Below is a small trained network, with its code and all its weights. Each question gives an input and a target symbol and asks what happens when units are switched off, that is, made to give their printed mean instead of their output.

import numpy as np


def w(rows, s, z=0):
    codes = np.array(rows[::2]) - 128.0
    scale = np.full(codes.shape[1], s)
    scale[-1] = z or s
    return codes * scale


def norm(h):
    return h / np.sqrt((h * h).mean(-1, keepdims=True) + 1e-5)


def f(y):
    return np.maximum(y, 0)


def softmax(a):
    e = np.exp(a - a.max(-1, keepdims=True))
    return e / e.sum(-1, keepdims=True)


def log_softmax(a):
    a = a - a.max(-1, keepdims=True)
    return a - np.log(np.exp(a).sum(-1, keepdims=True))


def net(x, mask):
    ids = ['ΓΛαβεζθξπ'.index(c) for c in x.split()]
    T = len(ids)
    res = E[ids] + P[:T]
    q, k, v = (norm(res) @ M[0].T for M in (Q, K, V))
    z = softmax(np.where(np.tri(T) > 0, q @ k.T / 2**0.5, -1e9)) @ v
    res = res + np.where(mask[0], z, O[0][:, -1]) @ O[0][:, :-1]
    y = f(norm(res) @ A[0][:, :-1].T + A[0][:, -1])
    res = res + np.where(mask[1:17], y, B[0][:, -1]) @ B[0][:, :-1]
    return log_softmax(norm(res)[-1] @ U[:, :-1].T + U[:, -1])


Q, K, V, O, A, B = {}, {}, {}, {}, {}, {}
E = w([
[238,113,165,170,5],'Γ',
[15,82,95,175,79],'Λ',
[187,115,107,87,239],'α',
[146,53,240,105,29],'β',
[123,66,220,197,115],'ε',
[119,68,165,28,5],'ζ',
[143,188,221,189,76],'θ',
[40,77,138,75,181],'ξ',
[219,62,66,129,130],'π',
],0.02)
P = w([
[162,177,255,47,98],'0',
[139,147,228,59,106],'1',
[148,128,206,86,121],'2',
[130,101,175,108,121],'3',
[135,84,144,106,122],'4',
[122,80,113,116,141],'5',
[105,66,101,133,128],'6',
[107,45,65,111,155],'7',
],0.0096)
Q[0] = w([
[166,1,122,120,93],'head 0',
[176,33,141,85,154],'head 0',
],0.043)
K[0] = w([
[69,85,2,123,200],'head 0',
[145,53,26,141,148],'head 0',
],0.033)
V[0] = w([
[185,130,52,120,28],'head 0',
[27,79,120,172,6],'head 0',
],0.013)
O[0] = w([
[227,134,209,94,84,4],'head 0',
[110,248,254,181,67,143],'head 0',
],0.0096,0.0027)
A[0] = w([
[34,126,224,30,197,9],'neuron 0',
[122,91,180,222,185,106],'neuron 1',
[77,43,243,154,191,147],'neuron 2',
[207,98,99,180,76,23],'neuron 3',
[203,212,147,88,172,109],'neuron 4',
[81,252,84,153,109,83],'neuron 5',
[126,104,85,222,20,40],'neuron 6',
[90,139,80,33,120,207],'neuron 7',
[101,147,35,143,136,188],'neuron 8',
[123,168,170,116,107,51],'neuron 9',
[233,158,97,134,171,60],'neuron 10',
[107,116,159,120,151,157],'neuron 11',
[131,158,155,74,161,55],'neuron 12',
[21,174,145,71,184,178],'neuron 13',
[135,146,107,144,150,86],'neuron 14',
[113,33,165,65,102,2],'neuron 15',
],0.024,0.005)
B[0] = w([
[67,72,89,254,120,239],'neuron 0',
[148,169,102,71,152,177],'neuron 1',
[97,188,89,83,131,249],'neuron 2',
[191,121,172,162,107,182],'neuron 3',
[67,37,111,161,154,156],'neuron 4',
[216,200,176,121,144,175],'neuron 5',
[131,161,97,206,179,188],'neuron 6',
[63,115,169,156,143,234],'neuron 7',
[86,117,177,45,110,189],'neuron 8',
[146,146,155,43,77,190],'neuron 9',
[139,133,78,59,158,167],'neuron 10',
[115,144,117,122,130,171],'neuron 11',
[127,120,102,152,100,138],'neuron 12',
[109,136,171,197,155,240],'neuron 13',
[149,126,127,128,136,130],'neuron 14',
[222,140,107,145,96,249],'neuron 15',
],0.051,0.013)
U = w([
[130,85,201,137,22,66],'Γ',
[137,182,254,50,141,19],'Λ',
[179,20,143,37,181,132],'α',
[104,165,76,38,73,79],'β',
[74,105,121,104,241,224],'ε',
[191,101,16,110,45,155],'ζ',
[72,108,161,103,49,252],'θ',
[83,169,127,158,169,160],'ξ',
[249,92,158,119,153,70],'π',
],0.0083,0.0034)

Each question gives the input, a string of symbols that net reads in full, and the target symbol t.
The units are the heads (2 rows each of Q, K, V and O) and the neurons (one row each of A and B). Each row of codes is followed by its name. A weight is (code - 128) times the scale printed after its matrix; where a second scale follows, it is the last column's (O, A, B and U).
mask holds one flag per unit, heads first, then neurons. A switched-off unit (its flag False) gives its mean, the last column of its rows in O or B, instead of its output. The means were averaged over made-up inputs and are rounded, as every weight is.
A unit's drop is (log p(t) with every unit on - log p(t) with that unit switched off) / (log p(t) with every unit on - log p(t) with every unit switched off).
The circuit of an input: a set's keep is (log p(t) with only the set's units on - log p(t) with every unit switched off) / (log p(t) with every unit on - log p(t) with every unit switched off). Starting from the 12 units with the biggest drops (on a tie, the unit counted first), units are removed one at a time, each time the one whose removal leaves the highest keep (on an exact tie, the one counted first), for as long as the keep stays at least 0.8.
units of the circuit, in order: the units of the circuit, biggest drop first
k most important neurons: the k neurons with the biggest drops, biggest first
drop when u is switched off: that unit's drop, to one decimal
input ε β ξ ξ π, target π: units of the circuit, in order : [neuron 2; neuron 0]
input π ζ β ε, target ζ: units of the circuit, in order : [head 0; neuron 13]
input Γ ζ ξ π ξ, target ζ: most important neuron : [neuron 15]
input ζ Γ θ Γ Γ, target π: 3 most important neurons : [neuron 0; neuron 7; neuron 6]
input β Λ π ξ α Λ ζ, target Λ: 4 most important neurons : [neuron 9; neuron 5; neuron 15; neuron 0]
input θ ζ θ β, target β: 2 most important neurons : [neuron 2; neuron 13]
input β Γ ζ π Λ ε θ β, target β: units of the circuit, in order : [neuron 13; neuron 2]
input π ζ ζ ζ, target π: 2 most important neurons : [neuron 15; neuron 0]
input ξ Λ ε, target Λ: units of the circuit, in order : [head 0; neuron 9]
input ζ ε θ ζ π π Γ, target π: 2 most important neurons : [neuron 3; neuron 0]
input α Λ ζ β ζ ζ ξ θ, target Λ: drop when neuron 0 is switched off : 0.2
input ζ Γ Λ π α ε, target β: drop when neuron 9 is switched off : 0.0
input ξ ζ π θ ε, target ζ: drop when head 0 is switched off : 0.3
input ζ ζ ζ β ζ Λ, target Λ: drop when neuron 5 is switched off : 0.2
